Below are the code and all the weights of a small trained network. Each question names an input and a target symbol and asks about switching units off, where a switched-off unit gives its printed mean instead of its output.

import numpy as np


def w(rows, s, z=0):
    codes = np.array(rows[::2]) - 128.0
    scale = np.full(codes.shape[1], s)
    scale[-1] = z or s
    return codes * scale


def f(y):
    return np.maximum(y, 0)


def softmax(a):
    e = np.exp(a - a.max(-1, keepdims=True))
    return e / e.sum(-1, keepdims=True)


def log_softmax(a):
    a = a - a.max(-1, keepdims=True)
    return a - np.log(np.exp(a).sum(-1, keepdims=True))


def net(x, mask):
    ids = ['Σβγητψ'.index(c) for c in x.split()]
    T = len(ids)
    res = E[ids] + P[:T]
    u = 0
    for l in range(2):
        q, k, v = (res @ M[l].T for M in (Q, K, V))
        z = softmax(np.where(np.tri(T) > 0, q @ k.T / 2**0.5, -1e9)) @ v
        res = res + np.where(mask[u], z, O[l][:, -1]) @ O[l][:, :-1]
        u += 1
        y = f(res @ A[l][:, :-1].T + A[l][:, -1])
        res = res + np.where(mask[u : u + 4], y, B[l][:, -1]) @ B[l][:, :-1]
        u += 4
    return log_softmax(res[-1] @ U[:, :-1].T + U[:, -1])


Q, K, V, O, A, B = {}, {}, {}, {}, {}, {}
E = w([
[130,109,189,148,140,169],'Σ',
[153,194,108,76,27,20],'β',
[99,92,177,157,143,177],'γ',
[33,152,134,138,250,224],'η',
[109,149,77,79,5,25],'τ',
[108,174,84,98,89,205],'ψ',
],0.018)
P = w([
[149,166,142,255,117,99],'0',
[129,157,134,149,100,104],'1',
[137,149,123,148,103,107],'2',
[144,146,131,134,104,109],'3',
[147,136,129,126,108,123],'4',
[157,132,123,124,115,128],'5',
[162,126,122,110,111,129],'6',
[175,115,108,118,120,132],'7',
[179,110,112,106,114,143],'8',
[189,104,104,106,121,151],'9',
[199,97,91,101,122,149],'10',
[207,93,93,95,127,160],'11',
[208,85,85,88,138,164],'12',
],0.013)
Q[0] = w([
[154,166,94,105,139,92],'L0H0',
[62,183,1,46,114,106],'L0H0',
],0.034)
K[0] = w([
[141,84,65,108,93,100],'L0H0',
[188,40,96,4,173,179],'L0H0',
],0.026)
V[0] = w([
[67,132,88,120,166,169],'L0H0',
[43,5,85,159,94,89],'L0H0',
],0.017)
O[0] = w([
[166,226,199,117,58,108,80],'L0H0',
[2,143,201,81,152,179,2],'L0H0',
],0.0092,0.005)
A[0] = w([
[107,161,139,142,148,220,110],'L0N0',
[88,170,8,133,177,191,225],'L0N1',
[48,203,120,99,151,163,3],'L0N2',
[109,171,42,57,92,151,154],'L0N3',
],0.013,0.0038)
B[0] = w([
[51,205,93,77,227,160,177],'L0N0',
[173,92,225,62,51,79,241],'L0N1',
[197,2,103,199,36,91,170],'L0N2',
[125,188,230,144,179,178,252],'L0N3',
],0.0089,0.011)
Q[1] = w([
[127,17,108,136,253,215],'L1H0',
[85,60,116,152,156,142],'L1H0',
],0.025)
K[1] = w([
[41,68,71,201,252,30],'L1H0',
[56,88,132,123,128,53],'L1H0',
],0.02)
V[1] = w([
[201,73,223,214,255,183],'L1H0',
[72,179,192,224,154,99],'L1H0',
],0.012)
O[1] = w([
[127,64,56,148,18,138,255],'L1H0',
[66,126,3,85,188,181,193],'L1H0',
],0.0059,0.0086)
A[1] = w([
[148,177,155,102,254,139,80],'L1N0',
[181,88,107,100,176,44,3],'L1N1',
[204,143,119,118,146,128,213],'L1N2',
[147,215,114,113,71,129,40],'L1N3',
],0.015,0.0051)
B[1] = w([
[105,32,34,49,135,81,145],'L1N0',
[39,77,132,204,145,240,183],'L1N1',
[151,247,94,90,227,85,237],'L1N2',
[59,47,194,176,68,196,248],'L1N3',
],0.011,0.017)
U = w([
[223,131,87,215,84,170,57],'Σ',
[143,161,169,238,222,149,52],'β',
[77,240,76,126,166,213,69],'γ',
[123,252,174,229,77,198,97],'η',
[120,167,201,65,172,87,229],'τ',
[219,235,119,173,227,115,255],'ψ',
],0.004,0.005)

Each question gives the input, a string of symbols that net reads in full, and the target symbol t.
The units are the heads (2 rows each of Q, K, V and O) and the neurons (one row each of A and B). Each row of codes is followed by its name. A weight is (code - 128) times the scale printed after its matrix; where a second scale follows, it is the last column's (O, A, B and U).
mask holds one flag per unit, layer by layer, with each layer's heads first. A switched-off unit (its flag False) gives its mean, the last column of its rows in O or B, instead of its output. The means were averaged over made-up inputs and are rounded, as every weight is.
A unit's drop is (log p(t) with every unit on - log p(t) with that unit switched off) / (log p(t) with every unit on - log p(t) with every unit switched off).
The circuit of an input: a set's keep is (log p(t) with only the set's units on - log p(t) with every unit switched off) / (log p(t) with every unit on - log p(t) with every unit switched off). Starting from all 10 units, units are removed one at a time, each time the one whose removal leaves the highest keep (on an exact tie, the one counted first), for as long as the keep stays at least 0.8.
circuit, biggest first: the units of the circuit, biggest drop first
most important unit: the unit with the biggest drop
k most important neurons: the k neurons with the biggest drops, biggest first
top k neurons in layer l: the k neurons of layer l with the biggest drops, biggest first
drop when u is switched off: that unit's drop, to one decimal
input Σ η β η γ γ γ τ β Σ τ η γ, target Σ: circuit, biggest first -> L1H0, L1N2
input β η β γ τ ψ τ ψ γ γ γ γ, target β: circuit, biggest first -> L1N1, L0H0, L0N1, L1H0
input γ Σ Σ Σ Σ η ψ η γ η Σ, target γ: circuit, biggest first -> L0H0, L1H0
input ψ Σ ψ β η Σ, target ψ: most important unit -> L0H0
input η ψ β η η ψ τ, target η: circuit, biggest first -> L1N3, L0H0
input γ ψ η β η β, target γ: circuit, biggest first -> L0H0, L1H0
input ψ τ γ η τ Σ τ Σ η, target τ: 2 most important neurons -> L0N0, L1N0
input η η ψ η β τ γ β γ τ ψ γ γ, target η: top 2 neurons in layer 1 -> L1N3, L1N0
input γ η η τ τ τ β γ γ η η β β, target γ: circuit, biggest first -> L1N1, L0H0, L0N1, L1H0
input γ η β Σ β γ τ Σ β η Σ ψ Σ, target γ: circuit, biggest first -> L0H0, L1H0, L0N1
input η ψ η ψ Σ β ψ τ β τ τ ψ, target η: circuit, biggest first -> L1N3, L0N3, L0H0
input Σ Σ η β ψ β ψ ψ τ Σ Σ ψ, target η: circuit, biggest first -> L1N3, L0H0, L1H0
input η η β γ τ η Σ γ β τ γ τ η, target τ: 2 most important neurons -> L1N0, L0N3
input Σ β τ γ γ η γ Σ Σ, target Σ: most important unit -> L0N1
input η ψ Σ, target η: 2 most important neurons -> L1N3, L0N1
input β β β Σ ψ τ Σ γ, target β: 2 most important neurons -> L0N1, L1N1
input ψ γ β τ γ γ Σ β τ η Σ, target ψ: 2 most important neurons -> L1N3, L1N2
input ψ τ η Σ ψ Σ γ ψ γ η, target η: 3 most important neurons -> L0N3, L1N3, L0N2
input γ τ γ β β ψ γ γ, target γ: circuit, biggest first -> L0H0, L1H0, L0N1
input τ ψ β γ ψ τ β β τ ψ ψ γ β, target η: most important unit -> L1N3
input γ ψ τ Σ τ γ, target γ: drop when L0H0 is switched off -> 0.6
input ψ ψ τ, target η: drop when L1N3 is switched off -> 0.9
input τ γ β γ, target τ: drop when L0H0 is switched off -> 1.3
input ψ ψ γ γ γ, target ψ: drop when L0H0 is switched off -> 0.7
